Below are the code and all the weights of a small trained network. Each question names an input and a class and asks about switching units off, where a switched-off unit gives its printed mean instead of its output.

import numpy as np


def w(rows, s, z=0):
    codes = np.array(rows[::2]) - 128.0
    scale = np.full(codes.shape[1], s)
    scale[-1] = z or s
    return codes * scale


def norm(h):
    return h / np.sqrt((h * h).mean(-1, keepdims=True) + 1e-5)


def f(y):
    return np.maximum(y, 0)


def log_softmax(a):
    a = a - a.max(-1, keepdims=True)
    return a - np.log(np.exp(a).sum(-1, keepdims=True))


def net(x, mask):
    res = np.array(x, float).reshape(1, 3) / 4 @ E
    u = 0
    for l in range(2):
        y = f(norm(res) @ A[l][:, :-1].T + A[l][:, -1])
        res = res + np.where(mask[u : u + 4], y, B[l][:, -1]) @ B[l][:, :-1]
        u += 4
    return log_softmax(norm(res)[-1] @ U[:, :-1].T + U[:, -1])


A, B = {}, {}
E = w([
[130,5,98,126,153],'x0',
[14,121,94,116,102],'x1',
[107,109,57,112,52],'x2',
],0.0019)
A[0] = w([
[28,143,237,165,143,5],'L0N0',
[72,255,252,195,176,49],'L0N1',
[66,13,245,121,171,146],'L0N2',
[97,214,104,176,146,56],'L0N3',
],0.0026,0.0019)
B[0] = w([
[144,101,4,106,198,163],'L0N0',
[164,127,127,80,129,252],'L0N1',
[93,115,215,209,159,221],'L0N2',
[67,116,143,146,79,164],'L0N3',
],0.005,0.002)
A[1] = w([
[201,61,59,123,193,247],'L1N0',
[228,176,108,244,51,94],'L1N1',
[149,181,120,223,38,39],'L1N2',
[72,181,44,32,254,14],'L1N3',
],0.0043,0.0011)
B[1] = w([
[128,167,171,100,13,252],'L1N0',
[110,64,82,69,237,244],'L1N1',
[128,97,57,96,240,197],'L1N2',
[243,226,85,254,21,212],'L1N3',
],0.0036,0.0021)
U = w([
[241,220,208,60,193,189],'0',
[205,57,230,193,172,162],'1',
[225,90,12,45,204,151],'2',
[220,23,119,77,3,134],'3',
[222,237,47,238,32,184],'4',
[65,28,226,212,181,95],'5',
[55,196,38,118,43,139],'6',
[34,50,56,159,37,5],'7',
],0.0044,0.0015)

Each question gives the input, the list of numbers given to net, and the class t.
The units are the neurons (one row each of A and B). Each row of codes is followed by its name. A weight is (code - 128) times the scale printed after its matrix; where a second scale follows, it is the last column's (A, B and U).
mask holds one flag per neuron, layer by layer. A switched-off neuron (its flag False) gives its mean, the last column of its row in B, instead of its output. The means were averaged over made-up inputs and are rounded, as every weight is.
A unit's drop is (log p(t) with every unit on - log p(t) with that unit switched off) / (log p(t) with every unit on - log p(t) with every unit switched off).
The circuit of an input: a set's keep is (log p(t) with only the set's units on - log p(t) with every unit switched off) / (log p(t) with every unit on - log p(t) with every unit switched off). Starting from all 8 units, units are removed one at a time, each time the one whose removal leaves the highest keep (on an exact tie, the one counted first), for as long as the keep stays at least 0.8.
units of the circuit, in order: the units of the circuit, biggest drop first
top k neurons: the k neurons with the biggest drops, biggest first
top k neurons in layer l: the k neurons of layer l with the biggest drops, biggest first
drop of u: that unit's drop, to one decimal
input [-2,6,-7], class 4: units of the circuit, in order => L1N3; L0N0
input [0,5,-8], class 4: top 3 neurons => L0N0; L1N3; L0N1
input [-2,-6,5], class 2: units of the circuit, in order => L1N1
input [-8,-2,4], class 2: units of the circuit, in order => L1N2; L1N1
input [-2,3,-8], class 4: units of the circuit, in order => L0N0; L1N3
input [-5,-2,8], class 2: top 2 neurons in layer 1 => L1N2; L1N1
input [-1,2,-6], class 4: top 2 neurons => L0N0; L1N3
input [-1,6,0], class 4: top 3 neurons => L1N3; L0N2; L0N0
input [-7,-3,1], class 2: drop of L1N1 => 0.3
input [-2,2,-4], class 4: drop of L1N3 => 0.6
input [-3,-6,5], class 2: drop of L1N1 => 0.1
input [-2,7,-7], class 4: drop of L0N0 => 0.7
